Group, then class:
[-20  -8 -32  17 -25  28  15  13 -20   2 -24   6   0 -76  29  -8 -35   1] -> lusi > (3)
[-25 -25 -32  82 -40 -10  33  40 -19 -11 -28 -14  11 -81  23 -15 -31  23] -> lusi > (0)
[-41 -28 -53  79 -28  32 112  29 -59   3 -22   7  40 -65  32   9  15  22] -> reme > (6)
[-26   0 -40  29   1  13   8  16 -37  13 -16 -12 -22 -85  23 -39 -46  -3] -> lusi > (0)
[-23 -52 -26  71 -26  43 100  19 -33   9 -14   1  35 -83  24 -27  44  62] -> reme > (6)
[-19 -13 -45  13 -26  20   3 -10 -34   7 -16 -10  10 -64  23   0 -37  14] -> lusi > (3)
[-28   7 -37  -7  -9  15   1   2 -27  13 -21   6 -53 -71  38   3 -23   6] -> lusi > (0)
[-14 -53 -30  65 -36  37  78  53 -50  -1 -45 -14   9 -63  13   4  27  36] -> reme > (9)
[  5 -33 -53  70 -24  18  96  37 -58   7 -35  -8   5 -72  13  26  11  33] -> reme > (6)
[-16 -17 -58   0 -16  45  41  17 -50   8 -14  -7 -30 -85  28 -10 -11  25] -> lusi > (0)
[-18 -21 -55  35 -15  52  13  29 -34   8 -27   1   7 -82 -70 -35 -38  15] -> lusi > (3)
[-24 -29 -23  76 -25  76  73  38 -17   3  -2  -8  21 -64   4 -13   2  29] -> reme > (9)
[-39 -12 -23  26 -14  22  29   4 -31   2 -15  -8 -35 -98  33 -13 -19  11] -> lusi > (3)
[-26 -44 -26  78 -33  52  94  38 -53  11  -6 -18 -13 -73  51 -10  29  20] -> reme > (9)
[-22 -38 -21  67 -59   8  83  40 -53   3 -41 -26   0 -69  38   0  33  36] -> reme > (9)
[-17 -33 -37  56 -23  40  95  42 -55  16  -8  -7  57 -68  12  -7  44  14] -> reme > (6)
[ -3 -31 -12  37 -11  27  74  22 -39  -6   7  -7  14 -53  26  -4  34  24] -> reme > (9)
[-22 -33 -46  60 -38  22  96  51 -61  10 -26 -25   9 -92  41  31  17  30] -> reme > (9)
[-28 -61 -43  62 -33  36  91  48 -46   9  -4 -18   4 -81  33  -4  39  35] -> reme > (9)
[-34 -27 -33  62 -23  24  61  47 -59  -9 -27  -8   7 -76  39  -1   2  20] -> reme > (9)
[-20 -46 -35  73 -12  31  12  49 -36   1 -32 -10  29 -77  10 -14 -47 -12] -> lusi > (0)
[-26 -49 -19  89 -26  12  79  46 -33  24 -19 -13  37 -49  -1 -25   7  29] -> reme > (6)
[-29 -32 -40  48 -26  43  14  38 -35  21 -17   0 -21 -89  38 -12 -31   9] -> lusi > (0)
[-38   9 -31  -8   6  10   1   6 -28  19  -1  -4 -65 -97  55 -23 -37  19] -> lusi > (0)
[-21 -27 -49  46  -3  46  13  31 -26  18 -23  -2  -7 -71  14 -10 -56   4] -> lusi > (0)
[-17 -46 -32  59 -27  50  27  34 -43   6 -19 -11   3 -73   7 -12 -39   2] -> lusi > (0)
[-20 -30 -41  48 -19  26  15  25 -39 -13 -26  -9 -21 -80  24  11 -31   3] -> lusi > (0)
[-15 -18 -33  33 -15  44   7  18 -21   8 -49  12  -8 -79  16 -19 -37   8] -> lusi > (3)
[-25 -41 -16  62 -16  33  73  37 -13  23   3 -19  28 -79  32 -16  29  28] -> reme > (6)
[-24 -38  -3  76 -22  27  66  44 -46   5 -26 -24  -7 -20  16   1  44  15] -> reme > (9)
[-24 -31 -23  76 -22  32  59  13 -46  29 -36 -18   1 -74  28 -16  31  31] -> reme > (9)
[-39 -45 -37  50 -20  42  15  23 -22   6 -41  -7  17 -53   3 -18 -68 -11] -> lusi > (0)
[-11 -49 -40  37 -14  31  20  38 -43  -4 -18  -8 -15 -88  24 -22 -11  11] -> lusi > (0)
[ -32  -38  -30   47   -7   27   23   13  -48    0  -23   -5  -29 -107
   31  -14  -27   25] -> lusi > (0)
[-20 -45 -19  61 -14  37  90  30 -53   1  -1  -6   2 -81  24  -6  32  21] -> reme > (6)
[-12 -45 -33 101 -32  55  86  65 -51 -17 -39 -28  31 -75   3 -15  39  23] -> reme > (9)
[-18 -50 -36  54 -24  44  12  13 -16   6 -23   3 -12 -72  17  12 -37  11] -> lusi > (0)
[-37  10 -44  87 -37  32  75  32 -64  10  -4 -19  -6 -83  31 -14  25  25] -> reme > (9)
[-25 -21 -55  83 -26  27  51  43 -56  -2 -33  -6  24 -92  13  -6 -37  13] -> lusi > (0)

Group, then class:
[ -1 -21   9 -38  21   0 -17  -6  13   3   9 -34   3 -20  25  12  15  14] -> sop > (60)
[ 11  17 -32 -35   5  -2 -10  14  -7 -12  35  13 -42 -24  18 -16  11  -3] -> Pesev > (82)
[  7   7   4 -13   1   7 -26  -6  -1  14 -17  14  -8  -7 -37  -4   7  -1] -> Dag > (62)
[ 15 -25  -1  19  13  -8 -18 -10  37  -9 -16  -4  -5 -16   2   4  30   9] -> sop > (64)
[  22  -15   -2  -15   11   15  -34    3   23   -6 -100   11  -11  -19
    2  -10   -3   -1] -> Dag > (84)
[ -5  -9  14  12   5   1  -7 -20  27   8 -66  -9   7 -25 -14   8  35   9] -> sop > (65)
[  4  14  -3 -25   2  20 -60  -3  20  12   1 -16  -8 -37 -21   4   0  -2] -> Dag > (75)
[ -3 -26  -1   8  -2   0 -16 -13   6  12  40 -10   6   0 -23   9  10  24] -> sop > (60)
[ -2   1 -13 -34  38  21  25   5  -7  -2  11   5 -32 -16 -13   1   7  30] -> Pesev > (59)
[ 12  32  -4  -1  10   6 -42   8  16  16 -80   7  -4 -21 -48   1 -33 -25] -> Dag > (75)
[-24 -11   5 -11   4   6 -45   5  30   7 -34   9   2  -8 -12 -16  16 -18] -> sop > (60)
[ -6 -15   5  -3  21   3 -21  -3  14  21 -61   2  27 -14  -1  18  11  -8] -> sop > (60)
[ -2  34   6  -6   6   6 -40  14   9  19   2  15 -37  37  16 -35   6 -18] -> Pesev > (82)
[ 19  24   0  -6  -1  -3 -13  -4  14  15 -79  -1  -3  -1  -2   3 -17 -16] -> Dag > (75)
[  7  14 -18 -11   8 -24  -7  24   6   0 -32   7 -42  23  -1 -25  15  -7] -> Pesev > (82)
[ -6   5  32 -12   5   8 -30 -14  17  31 -19  -6  -1   9 -10   8   1   4] -> sop > (60)
[  6  30   3 -14  12  -4 -16  18   8  20 -60  11 -17  23 -11 -13   3 -10] -> Pesev > (61)
[  1  26 -13  16  15   1 -36  14  18   8 -21  11 -38  16 -29  -7   7 -11] -> Pesev > (61)
[ -2 -12  14  -9 -15   7 -30 -14  23  -3   2  -8  -3 -10 -14   3  16  30] -> sop > (60)
[  9 -42  -3   4  -5  -1 -20 -37  33  -2 -96   7 -12 -24 -12  -5   4  -8] -> Dag > (84)
[   4  -37    5  -28   12    7  -31   -3   24    5 -118   10  -25  -16
  -40  -26   11  -13] -> Dag > (84)
[  1   3 -17   4   8  12 -43 -14  25   2 -97  20 -40  -8 -30  -7  -5 -32] -> Dag > (84)
[ -5 -24  20   8  -1   1 -16 -14  34  -6  -7   0  10  -8  11   4  -6  24] -> sop > (64)
[ -5  33   4  -2  -2   2 -29   4  24  11 -87   4 -22 -28 -18   8  -9 -15] -> Dag > (75)
[  8   2 -27 -17  -8  11 -55  -6 -10   5  28   1 -25   6   9 -25   8   6] -> Pesev > (59)
[   9  -15  -12   -6   13    7  -23   -1   33  -16 -100    0  -23   -9
  -19  -13  -12  -15] -> Dag > (84)
[  3 -34   3   2  -5   1  -3  -5  27   4 -22  -3  -1 -16 -17   6   3   9] -> sop > (64)
[ 10   5   3   0  17  -3 -29   3  16 -18 -67  -3 -17 -24 -15   6  -3  -5] -> Dag > (75)
[  4  23 -16 -30  14   8  -6   5 -11  -6   7   2 -28  -9 -16  -2   0 -13] -> Pesev > (59)
[  17  -29  -27    5   11    3   -9  -13   31    7 -120    6  -13  -12
  -25   -4   -9  -13] -> Dag > (84)
